Below is a small trained network, with its code and all its weights. Each question gives an input and a class and asks what happens when units are switched off, that is, made to give their printed mean instead of their output.

import numpy as np


def w(rows, s, z=0):
    codes = np.array(rows[::2]) - 128.0
    scale = np.full(codes.shape[1], s)
    scale[-1] = z or s
    return codes * scale


def f(y):
    return y / 2 * (1 + np.tanh(0.7978845608 * (y + 0.044715 * y**3)))


def log_softmax(a):
    a = a - a.max(-1, keepdims=True)
    return a - np.log(np.exp(a).sum(-1, keepdims=True))


def net(x, mask):
    res = np.array(x, float).reshape(1, 4) / 4 @ E
    y = f(res @ A[0][:, :-1].T + A[0][:, -1])
    res = res + np.where(mask, y, B[0][:, -1]) @ B[0][:, :-1]
    return log_softmax(res[-1] @ U[:, :-1].T + U[:, -1])


A, B = {}, {}
E = w([
[111,5,178],'x0',
[128,127,128],'x1',
[192,94,25],'x2',
[37,122,70],'x3',
],0.012)
A[0] = w([
[92,153,174,118],'neuron 0',
[81,128,98,148],'neuron 1',
[128,65,159,43],'neuron 2',
[94,151,216,61],'neuron 3',
[154,202,133,108],'neuron 4',
[86,176,217,141],'neuron 5',
[125,175,108,143],'neuron 6',
[138,98,56,100],'neuron 7',
[187,116,126,185],'neuron 8',
[139,182,87,137],'neuron 9',
[92,134,99,145],'neuron 10',
[51,114,77,163],'neuron 11',
[173,98,162,137],'neuron 12',
[160,108,93,88],'neuron 13',
[200,115,35,199],'neuron 14',
[239,140,198,91],'neuron 15',
[81,82,119,112],'neuron 16',
[116,28,139,94],'neuron 17',
[100,96,116,82],'neuron 18',
[137,117,107,255],'neuron 19',
[157,126,77,160],'neuron 20',
[40,106,76,133],'neuron 21',
[167,100,92,114],'neuron 22',
[128,164,101,58],'neuron 23',
[32,133,93,53],'neuron 24',
[176,98,86,156],'neuron 25',
[206,82,149,74],'neuron 26',
[161,79,59,114],'neuron 27',
[77,37,108,92],'neuron 28',
[203,144,186,131],'neuron 29',
[91,134,197,105],'neuron 30',
[66,167,168,129],'neuron 31',
[166,210,101,118],'neuron 32',
[133,9,196,89],'neuron 33',
[96,202,88,84],'neuron 34',
],0.015,0.0034)
B[0] = w([
[75,79,80,184],'neuron 0',
[122,169,187,166],'neuron 1',
[186,85,112,180],'neuron 2',
[98,75,97,214],'neuron 3',
[194,92,78,189],'neuron 4',
[70,79,78,237],'neuron 5',
[214,122,148,173],'neuron 6',
[94,100,92,183],'neuron 7',
[98,166,122,170],'neuron 8',
[159,112,130,189],'neuron 9',
[135,130,178,158],'neuron 10',
[100,255,212,198],'neuron 11',
[178,167,161,175],'neuron 12',
[74,92,61,157],'neuron 13',
[68,140,122,231],'neuron 14',
[92,229,227,222],'neuron 15',
[185,151,145,168],'neuron 16',
[194,107,114,211],'neuron 17',
[150,146,136,146],'neuron 18',
[101,135,128,158],'neuron 19',
[99,129,137,174],'neuron 20',
[124,222,187,202],'neuron 21',
[90,91,109,167],'neuron 22',
[159,144,96,155],'neuron 23',
[112,166,166,195],'neuron 24',
[55,91,115,181],'neuron 25',
[134,158,127,187],'neuron 26',
[69,104,91,196],'neuron 27',
[184,123,126,200],'neuron 28',
[63,187,212,199],'neuron 29',
[77,59,110,199],'neuron 30',
[93,85,98,202],'neuron 31',
[210,114,110,207],'neuron 32',
[191,115,111,253],'neuron 33',
[212,95,97,203],'neuron 34',
],0.0094,0.013)
U = w([
[100,209,205,253],'0',
[36,74,33,85],'1',
[251,107,84,28],'2',
],0.013,0.0028)

Each question gives the input, the list of numbers given to net, and the class t.
The units are the neurons (one row each of A and B). Each row of codes is followed by its name. A weight is (code - 128) times the scale printed after its matrix; where a second scale follows, it is the last column's (A, B and U).
mask holds one flag per neuron, in row order. A switched-off neuron (its flag False) gives its mean, the last column of its row in B, instead of its output. The means were averaged over made-up inputs and are rounded, as every weight is.
A unit's drop is (log p(t) with every unit on - log p(t) with that unit switched off) / (log p(t) with every unit on - log p(t) with every unit switched off).
unit that matters most: the unit with the biggest drop
top k neurons: the k neurons with the biggest drops, biggest first
drop when u is switched off: that unit's drop, to one decimal
input [-6,7,-6,-2], class 1: unit that matters most : neuron 5
input [5,6,-5,2], class 1: top 2 neurons : (neuron 30; neuron 5)
input [5,-8,-4,5], class 0: top 2 neurons : (neuron 11; neuron 21)
input [-3,5,2,2], class 2: top 2 neurons : (neuron 15; neuron 29)
input [1,5,-2,-1], class 1: top 3 neurons : (neuron 11; neuron 21; neuron 15)
input [7,3,7,7], class 0: top 2 neurons : (neuron 11; neuron 21)
input [5,-3,-3,5], class 0: top 3 neurons : (neuron 11; neuron 21; neuron 34)
input [-8,-7,-3,-6], class 2: top 2 neurons : (neuron 4; neuron 32)
input [7,-6,6,3], class 2: drop when neuron 33 is switched off : 0.6
input [-5,3,3,5], class 0: drop when neuron 11 is switched off : 0.8
input [1,-4,-2,8], class 0: drop when neuron 28 is switched off : 0.0
